Facts:
(118): brorun mimen; nepu (123)
(1165): brorun statosun; foplar (1282),(1216),(1325)
(269): brorun fliludros; foplar (1131); nepu (513),(337),(131); famo (545)
(123): brorun liplam; foplar (1276),(1325),(641); famo (545),(354),(1282),(627),(118)
(407): brorun liplam; famo (329),(52)
(1044): brorun statosun; famo (1140)
(833): brorun liplam; nepu (513),(102); famo (932),(1216)
(704): brorun fliludros; nepu (363),(672); famo (321),(932),(269)
(805): brorun stonu; nepu (889); famo (118)
(1176): brorun statosun; foplar (1136); famo (337)
(913): brorun liplam; famo (513)
(337): brorun statosun; foplar (510),(1131),(95); famo (582)
(622): brorun liplam; foplar (1131); famo (1106),(1350),(1287)
(1272): brorun fliludros
(1013): brorun statosun; nepu (115),(421); famo (1091)
(341): brorun fliludros; famo (845)
(1047): brorun grostak; famo (1076),(932)
(436): brorun grobral; nepu (244),(1044); famo (513)
(1151): brorun fliludros
(845): brorun grostak; famo (1067)
(421): brorun liplam; foplar (1131); nepu (586),(436),(622)
(620): brorun liplam; famo (268)
(1020): brorun grostak
(582): brorun grostak; nepu (321)
(1291): brorun liplam; famo (426),(1140),(363)
(244): brorun stonu; nepu (1350),(582),(321),(889),(326); famo (584),(1272),(295)
(1056): brorun fliludros; foplar (872),(1131); nepu (123); famo (329),(1020)
(830): brorun stonu; famo (545)
(922): brorun liplam; nepu (1100); famo (345)
(576): brorun fliludros; foplar (448),(672),(1393); famo (268)
(1086): brorun fliludros; foplar (95); famo (830)
(1400): brorun liplam; foplar (1198)
(462): brorun liplam; famo (1432)
(1216): brorun liplam; famo (620),(1282)
(156): brorun liplam; famo (1282),(295)
(682): brorun stonu; foplar (672)
(1136): brorun liplam; foplar (510),(1131); famo (623)
(657): brorun liplam; nepu (1137); famo (707)
(1344): brorun grobral; foplar (1131); famo (545),(1436),(337),(1349)
(545): brorun grostak; foplar (1136)
(932): brorun stonu; famo (545)
(468): brorun liplam; foplar (1131); nepu (269),(333); famo (596),(1282),(118)
(426): brorun fliludros; nepu (123),(421); famo (627)
(652): brorun liplam; nepu (115),(1176),(922); famo (1044)
(1091): brorun stonu
(241): brorun liplam; foplar (1131); famo (1234),(1140)
(671): brorun liplam; foplar (1131),(672)
(1106): brorun liplam; famo (1216),(829),(333)
(1198): brorun grostak; foplar (672); nepu (344),(421)
(1137): brorun stonu; famo (1001)
(273): brorun liplam; famo (894),(596),(156),(1151)
(326): brorun liplam; nepu (889); famo (1282)
(471): brorun statosun; famo (596),(1282),(623),(805)
(70): brorun grostak; nepu (682); famo (1131),(457)
(829): brorun liplam; nepu (791),(131)
(513): brorun fliludros; foplar (1131),(1282),(1393); famo (1086)
(641): brorun liplam; foplar (1432),(268); famo (303),(123)
(827): brorun mimen; nepu (344),(672); famo (1076)
(1076): brorun fliludros; famo (269)
(115): brorun grostak; nepu (1044); famo (1291),(513)
(344): brorun stonu; nepu (337),(128),(333); famo (913),(131)
(586): brorun liplam; nepu (805); famo (827),(826)
(623): brorun fliludros; nepu (341),(295)
(637): brorun mimen
(1443): brorun liplam; foplar (995),(1131),(268)
(52): brorun fliludros; famo (932),(1151)
(448): brorun liplam; foplar (510); nepu (1131),(622)
(1067): brorun statosun; foplar (1131),(736),(672),(1001); famo (1136)
(1175): brorun liplam; nepu (1393),(341); famo (462),(70)
(672): brorun grostak; nepu (468),(1265)
(373): brorun liplam; famo (620)
(363): brorun liplam; foplar (1131),(269)
(345): brorun liplam; famo (627)
(1051): brorun statosun; famo (833)
(1245): brorun grostak
(1402): brorun grostak; foplar (1001); nepu (363),(241); famo (1054)
(427): brorun stonu; famo (1393)
(303): brorun fliludros
(24): brorun liplam; famo (4)
(826): brorun stonu; foplar (1131)
(128): brorun grostak; foplar (1131),(1216); nepu (513); famo (627)
(442): brorun stonu; famo (1291)
(719): brorun grobral; famo (1245)
(102): brorun liplam; nepu (922); famo (719)
(268): brorun liplam; foplar (1131); nepu (914); famo (1076)
(917): brorun fliludros; famo (1349)
(627): brorun liplam; nepu (682),(436)
(510): brorun liplam; foplar (1131); famo (889)
(1436): brorun grostak
(354): brorun stonu; foplar (1131); famo (736)
(333): brorun fliludros; famo (596),(1047)
(1140): brorun grostak; foplar (672); famo (123),(268)
(1001): brorun liplam; foplar (1432),(1131)
(131): brorun grostak; nepu (345)
(1100): brorun statosun; foplar (1393)
(736): brorun stonu
(1282): brorun liplam; foplar (510),(1131)
(1131): brorun liplam
(329): brorun stonu; foplar (510),(1131)
(1276): brorun fliludros; foplar (682),(510),(1131),(736),(1216); nepu (426)
(1054): brorun grobral; foplar (1131)
(914): brorun stonu; nepu (682),(582); famo (704),(1436),(1216)
(1261): brorun fliludros; nepu (1265),(1282),(244)
(1287): brorun liplam; nepu (4)
(707): brorun grostak; famo (118)
(894): brorun stonu; famo (123)
(1325): brorun stonu; foplar (510),(1131)
(889): brorun liplam; nepu (1350)
(791): brorun stonu; nepu (627),(805); famo (623),(627)
(4): brorun liplam; foplar (268); nepu (1100); famo (1076)
(73): brorun liplam; famo (1393)
(365): brorun grostak; foplar (1432),(1131),(1056)
(1432): brorun mimen; famo (681)
(1234): brorun statosun; famo (545)
(596): brorun liplam
(1349): brorun grostak; famo (1245),(641)
(1265): brorun grostak; foplar (672),(269)
(584): brorun liplam; nepu (652),(1265)
(1354): brorun grostak; foplar (1131); famo (337),(922)
(681): brorun liplam; famo (637)
(1393): brorun liplam
(321): brorun liplam; foplar (672),(268); famo (1086)
(148): brorun fliludros; foplar (1131); nepu (115)
(1079): brorun fliludros; famo (303),(156)
(995): brorun grostak
(295): brorun liplam; famo (700),(623),(118)
(95): brorun statosun; famo (576)
(872): brorun grostak; foplar (1265),(1402),(1325)
(1350): brorun statosun; famo (1272)
(751): brorun fliludros; foplar (826); nepu (326)
(372): brorun grostak; famo (1001)
(1322): brorun mimen; foplar (510); famo (671)
(700): brorun liplam
(632): brorun grostak; foplar (1216),(641); famo (1165)
(457): brorun liplam

Known rows:
[-16   3  11 -11  -2   8  -7  14   4  -9  11   6  -4  -3  -4  -2   4  -3
   6   1 -10  -8   7   0   7   9  -8  12   6] : (354)
[  1   7   3   7  12 -18  14 -19 -27  14 -36 -15  18 -12  -8  -8   7  -7
  -5  -7  -8  -5   9   9 -26 -12  14 -20 -20] : (1432)
[  2   3   1   2   6  -7   9 -12 -23   8 -19  -2  11 -14  -3  -4   5  -4
   0  -4  -4   0   9   2 -12  -6   0 -16  -6] : (995)
[-15   1 -14   5 -15  23 -19 -15  13  -6   2   1   5  -8  -6 -15  17 -19
   6   3  17 -11   2 -13  16   1  31  18  20] : (1086)
[-20   3 -10 -18   4   7   4  26  14  -4  10  -8  -9  28   6  -9   4  16
 -12   7  14  35  -2 -21 -21   3  18  33   1] : (652)
[ 13  -4  11   1 -19  -5   1  19  28  -5 -16  13  -6 -10   3   7  -1 -24
  -5  -9   9 -25 -15  13  28   9 -18   1  13] : (1151)
[ -1   2 -10  11  -4 -19  -7 -29 -10  27 -21 -10   9  12  -5   3  -2  -1
  13 -12  -9  13   0  -3 -19 -12  -7 -22  18] : (1276)
[  3   4   4   1  -2 -17   6 -15 -18   9 -42  -8   9 -19 -16  -2  10 -17
   0  -8  -5 -20   5   5  -4  -8  12 -16  -3] : (1054)
[  4  -2  21  -2   5  12   5   8  -7 -11  36  19   2  -5  19  15 -14  18
  -9   3 -15  23  11   4  -5  19 -45  -8   3] : (1079)
[ 15  11 -13   2   1  -8  -5 -15  -9  -2 -30  -9  -4  -5  -8  11   2  15
   1 -10  -2   1  15   4 -15 -25   4 -11  -5] : (751)
[  6  -5  -7  12   4  13  11 -16  14 -10  21  -1  18   3  26 -22   5 -12
  -4   7  25  14 -16   0 -11 -12  15  11  -8] : (24)
[ 10   3 -23   7   6 -12  -6 -26  -3  33 -22 -16   4  14 -13  10  -6   7
  14  -7  -1  11  -1 -13 -13  -7  -4 -11   6] : (421)
[ -7  -9  -6  -1   8  28   6  -3   3 -15  55   5   5  10  19 -25   0  12
  -5  22  10  15  -6 -13   3  -4  22  26 -10] : (241)
[-25  -5   6 -14  17   5  -4  20 -22   5  49  -3 -20  29 -12  -5  -3  30
   8  16 -37   8   5 -12  10  20  19  16  -1] : (128)
[-14   7  14 -16  17   7 -20  12  -6  -8  43  -4 -26  40   4  12 -14  42
  22  12 -31  17  11   2 -11  -3 -21  10 -11] : (791)
[  0   6 -14  -6  -4 -14   6  -9  -7  15 -32 -12   0   2 -10  11   3   5
  -7  -9   4  19  10  -8 -22  -6   5  -9   0] : (148)
[  3   4   7   4   7 -16   9  -9 -15  16 -47 -11  11 -29 -16  -7  11 -22
   3 -10  -2 -30   6   8   0  -6   8 -17 -12] : (1393)

Rows:
No name comes twice in this set of rows, the named rows included.
[ -1  -6 -16   0  -8   6  13  14  33 -11   1  -3   3   6  12 -16   8 -16
 -15   5  42  14 -17 -13  -2   4  22  30   0]	(4)
[  4   1  39 -10  20   6  10  34   5 -15  60  16  -2  22  34   4 -22  21
  -5  10 -12  29   0  14 -16  13 -49  -2 -10]	(471)
[ -3   6  48 -16  20 -10   2  39  11  -6  25  10  -8   6   6  13 -15   4
   5   2 -23 -10  -1  22   7  15 -45  -3 -12]	(295)
[ 13  -7 -27  21   5  12  -1 -34  19   9  25 -11  11  25  23 -11 -10  16
  12   3  27  31 -14 -18 -16 -24   6   9  -9]	(586)
[ -4   5  42 -19  -1 -23  -3  41  12  -5  -7   3 -17   8  -6  16  -6  -4
   2  -4 -21 -26  -7  25  16  16 -33  -3   0]	(700)
[ 19  14 -18   1  10 -10  -8 -17  -8   9 -47 -19  -6 -18 -24  14   1  12
  14 -10   5 -24   7  -1   6 -25   4 -12 -17]	(889)
[ -7   0   7  -7  -8  23  -9   8  -1 -11  26  22  -4  -8  -1  14  -4   5
  -5  -4 -10   7  14  -3  17  23 -26   0  23]	(641)
[-29   4  -9  -2   5  18 -14 -16  -4  -1   4  -3   5  -1  -3 -27  16  -7
  10   6   6  -7   7 -18  -9  -4  35  19   1]	(913)
[  6   2  10 -24 -15 -36  14  53   8   0 -41  -2 -29  20  -7  23  -6   2
 -18  -9 -11   1 -11  18  -7   5 -12  -7   1]	(584)
[-10  10 -34   3   2  23 -20 -24   2   4  12 -13  -4  21  -5  -8   3  23
  19   2  15  19  13 -31 -12 -17  19  22  -2]	(436)
[ 10   3  29 -12   1 -29   7  29  15   3 -33   0  -7   0  -5  13  -7 -17
   0 -11 -10 -28 -15  30  12   3 -21 -19  -4]	(1272)
[-33  10 -16 -16  28  26 -13  -2   6   6  32 -19  -2  27  -3 -20   2  24
   9   9  14  38  12 -37 -18   2  22  37  -4]	(115)

The same objects again, as new rows of numbers:
Known rows:
[ -1  10  -3  12  14   8 -26 -25   1  11  24 -16 -40  17  -2  14  -1 -18
  -5  41  -8   9  22   3 -41   7  19  21  -2   6   1   4 -26  30  14  12
   0  24 -19  14  27  19] : (894)
[ 12  21  -3  13  23   8 -18 -33   9   0  13  -9 -49  21 -13   9 -11 -29
   1  49 -11  -2  14   6 -43  16   5  42   0 -10  -5   7 -31  44  22  13
  -9  19 -26  15  27  13] : (295)
[  2  17 -19   4  20 -10 -20 -31   6  20   7 -23 -31  16  -6  14  -7 -22
   5  33   3   9  43  12 -48   9  16  34   5 -13   5  21  -3  18   9  10
  -5  35 -29 -24  17   7] : (872)
[ -2  10  -5  -3  27 -16 -44 -38 -12  40   8 -26 -20  29 -18   7   2 -11
  10  21  -5   6  54  16 -58  29  22  58  -3  -4   9  26   9  22  13  17
 -14  35 -28 -15  15  17] : (457)
[  1  19 -29  10  19 -13 -18 -22  12  16  -3 -28 -35  17  -6  10  -2 -28
   3  34   3   9  35  11 -50   4   9  37   9 -17  -4  24   0  15   8   8
   0  36 -34 -25  17   0] : (1322)
[ -1  23 -26  12  18 -13 -18 -25  11  14  -2 -32 -33  19  -3  11  -4 -31
   3  35   4   7  36  10 -49   5   6  37   7 -22  -3  25   2  18   9   8
  -1  36 -28 -28  15   0] : (632)
[ -4  32  15  34  20 -16 -20 -22  37  18  13 -16 -18   6  14  -7 -12 -33
  12  18  -4  21  54  12 -52   0  -7  49   1 -10  31   8  12   4   2 -16
  24  51  -7 -10 -10  29] : (421)
[  2  40 -15  53  35   1 -33 -51  43  -8  26  -5  -2  -3  14   4  13 -11
 -13  30 -28  29  -4   2 -65 -19   3  49  -4  29  60 -14  -9  10   9 -18
   4  51  26  -4   2  33] : (426)
[  6  26 -13  15  25 -13 -26 -37  35  17   7 -18 -23  12   5   4  -3 -27
  15  24  -6  21  41   7 -54  -1   7  46   3   2  23  17   3   6   8   5
  -7  53 -12 -21   3   7] : (1276)
[  6  23  -1  26  26  -3 -21 -21  25  11   7 -20 -39  20  -1   1 -17 -33
   9  34 -12  14  16  -1 -51   7   9  35   6   2  -2   6 -20  32  17   9
  -9  30 -21  16  20  12] : (657)
[ 10  12  -9  -2  18   3 -27 -36   6  18  31 -16 -36  15 -10  18  -5 -15
  -4  35  -1  11  36  12 -42  13  21  31  -3  -4   7   8 -15  21   6   9
 -10  29 -19  -6  24  23] : (736)
[ 25  21  -4  22  46 -27 -16   1  11  -4  18 -39  -6   3 -17   9 -37 -24
  13  38 -17  34   3  -4 -52   2  19  10   8   5 -15  18 -14  36   0   1
 -24  27  -1  -1  31  31] : (128)
[ -1  23 -31   7  19 -15 -16 -28  13  13  -4 -33 -34  15  -2  15  -7 -29
   2  36   9  10  38   9 -48   3   6  31   7 -21  -2  26   0  14   8   6
  -3  41 -31 -32  13  -2] : (372)
[ 19   3  14 -20  13  16 -26 -46   7  13  49   4 -44  16 -11  20  -4  -8
   9  46  -1   0  36   9 -31  28  14  41 -10  11  17   0 -33  27  15  12
 -19  31 -22  18  26  22] : (1282)
[  5  20 -20  57  30   0  -4  22  16  40   4  26 -20  51  31 -27 -24  -5
  11  39 -13  -4  46  10 -34 -12  24  -8  16 -12 -20 -13  -3  16 -23 -39
  27  33 -28  -4  11  27] : (115)
[ -1  -5  -8   2  20   6 -32 -22  -6  17  18 -19 -37  18  11  17   5 -19
   0  34  -3  17  38   3 -37 -10  24  -7   5   9  12  12 -23  11   0  13
   7  31 -27   3  21   9] : (830)
[-10  26 -35  24  16  -2 -20 -21   2  15   9 -31 -35   6  -7  16  -8 -30
 -11  28  -1  14  18   3 -50  -6  27  12   1  -6 -12  10  -2  20   2   5
   7  28  -8 -11  31  11] : (1354)

Rows:
No name comes twice in this set of rows, the named rows included.
[ -9  27 -12  13   7  -6 -25 -20   5  26  15 -33 -49   1  -4  21  -2 -35
  -6  22   3  12  30  -4 -47   3  34  16 -11  -2 -12   8   1  17   3  22
   5  24  -2   1  30   1]	(917)
[ 12   3   5   2  16 -18 -25   1  16  10  17 -34 -21  16  14   4 -18 -27
  20  34 -10  28  35 -17 -37   3  13  10   7  14   3  12 -19  21   5  16
 -16  41 -23  21  19  -6]	(833)
[  5 -10  -7  -1  24   7 -32 -26  -6  19  13 -14 -31  24   9  22  -1 -10
   1  33  -8  21  45  13 -38 -10  25 -10  11  12  18  17 -28   3  -4   9
   5  28 -33  -9  14  16]	(1086)
[  7  17 -20  18  27   2 -22 -28  -2   5  29 -24 -26   7 -17  21 -15 -15
 -10  40 -12  12  10  12 -47   6  21  22   7  -9  -3  11 -20  30   4  -3
  -2  30 -15  -8  32  31]	(345)
[ 29  14  10  -2  29   9 -22 -48  31  11  41   3 -37  16 -16  14 -23 -13
  13  46 -16   8  30  18 -41  23   8  48  -1   2  12  -1 -36  29  16   2
 -23  34 -17  13  20  36]	(623)
[ -3  23  -9  31  16   5 -18 -15   7  -3  -4 -21 -51  24   2  -2  -3 -39
   1  48  -9   3   6  -9 -48   8   1  32   9  -4 -13   6 -24  49  28  14
   2  17 -32  23  27   1]	(471)
[  9 -17   8 -24  15  14 -35 -36  -5  25  49  -6 -34  13   5  31  -3  -3
   2  32  -1  17  53  11 -29   9  31   2  -3  17  28   4 -32   4  -4  11
  -6  33 -20   2  18  25]	(545)
[  6  26 -23  16  26 -19 -19 -18  31  16  -3 -31 -28  19  -1   2 -15 -33
  16  26   2  20  38   5 -54   2  12  34   9  -6   1  20   4  11   7   1
  -9  44 -24 -21  13  -2]	(1402)
[ -1  -1 -12 -16  12  -5 -20 -28   4  14  33 -23 -25  15   4  19   0 -12
   6  38  13  13  45   2 -38  13  11  34   5  -2  11  18  -8  13  -3   1
  -7  47 -35 -15  19   7]	(826)
[ -7 -14  -6 -18   7   3 -31 -19  -1  12  46 -21 -22  17  13  22   6  -2
   3  40  10  20  47  -3 -28  11  16  21   3   7  15  14 -19  14  -4   3
  -7  49 -36  -1  21   9]	(1076)
[ 14  22 -17  -3  18  11 -18 -29  34  11   7 -15 -55  26 -10  13  -3 -32
   8  47  19   1  29  12 -47   8   2  51  16  -5   4  15 -17  24  19  22
 -19  35 -48  -3  18  -1]	(1350)
[ 13  -3  12 -12  18   7 -30 -36   5  19  23  -6 -46  20   1  15  -4 -16
  11  38  -5   6  45   8 -34  16  12  23  -4   7  20  14 -30  18  12  24
 -11  28 -29  12  16   6]	(1151)
[ 31  24  -9   0  37 -23 -14 -15  32  16  -2 -11 -17  26  -5  -7 -19 -21
  34  24  12  26  36  -3 -55   4  26  28   3  11  -8  15   2  11  -9   6
 -38  44  -7 -25  20  -2]	(672)

Now the same objects, written a new way:
Known rows:
[ -1   6  -7 -11 -10 -10  -5  -3  -3   6  -2  -6] : (1265)
[  5  -5 -11  21  37 -12  -3  24  10  -8 -22 -13] : (1047)
[  0 -12   2  -3  12   4  -2  -5  -6   2   0   5] : (845)
[  3 -13   3   3  -1  21 -11  -1  -8 -18   0  -9] : (1216)
[ 0 13 13  6 24 -3  4 -5  0  6 40 11] : (115)
[ -2 -12   6 -10  20  -4  17 -11 -17   9   1  10] : (321)
[ -2   6  -6 -13  -9  -9  -7  -7  -2   8  -5  -4] : (363)
[ 2 -8  0 -3 10  5  1 -3 -2  0 -4  2] : (1051)
[-18 -14  23  13 -18   4  15  15  11   4  13  14] : (791)
[ 13 -10   4 -12 -12 -30  -2  15  -9 -15   5  25] : (344)
[  1 -11   1  -2  10   3   3  -4  -3   5  -2   6] : (1354)
[ -3 -17   5  -1  -2  15  -3  -4  -2  -2   1   2] : (1136)
[  3 -16   4 -10  22  -6   7 -17 -16  10   5  22] : (913)
[ -1 -11  -1   1  11   1  -2  -1  -4   1  -4   0] : (95)
[ -4   7  -6 -12  -7  -6  -7  -8  -2   7  -6  -8] : (736)
[ -4 -19  -2  15  24  -4 -11  14  -1  -8  -8  -5] : (620)
[ -5   8  -1  -4 -21  -2  -8  -2   1   1   5  -4] : (623)

Rows:
No name comes twice in this set of rows, the named rows included.
[-1 26 -2  3 -8 -5 -7  0 10  2 20 -7]	(148)
[ -8  -9  -4  30  46 -37 -12  50   6 -15 -10 -18]	(268)
[ -1  16  -4  -2 -16 -11  -5   4   3   3   9  -5]	(584)
[ 9 -2 -5  1 16  4  5  0  0 -2 -7 -2]	(52)
[  0 -11   1   2  11   3  -6   0  -4  -3  -2   0]	(373)
[13  5 -2  5 13 -7 12 14  4 -8 -3  4]	(704)
[  1  25   4   3  -9 -10 -13 -10  10   2   3   6]	(1276)
[ -1 -37   7  -4 -31 -12  10  32  12  -1   7  26]	(128)
[ -5   8 -21  13 -15  16  -1  -1   7  11   7 -15]	(1100)
[ 32  22 -14  -5  15  26  41   0  20  -2 -20 -13]	(932)
[  6  43  17   0  -2 -20 -20 -12  14  -2  18   9]	(421)
[ -4 -24   1  12  19   2  -5  10   1  -4  -6   2]	(1140)
[ 5 22 13 13  8 -2 -9 -4 15 -6 22  9]	(1013)
[ 14  -3  -6   5  -1  -5   6  19  -1 -15   2   5]	(833)
[  9  18  13  16   7  -1 -17 -18  17  -6   3  21]	(1056)

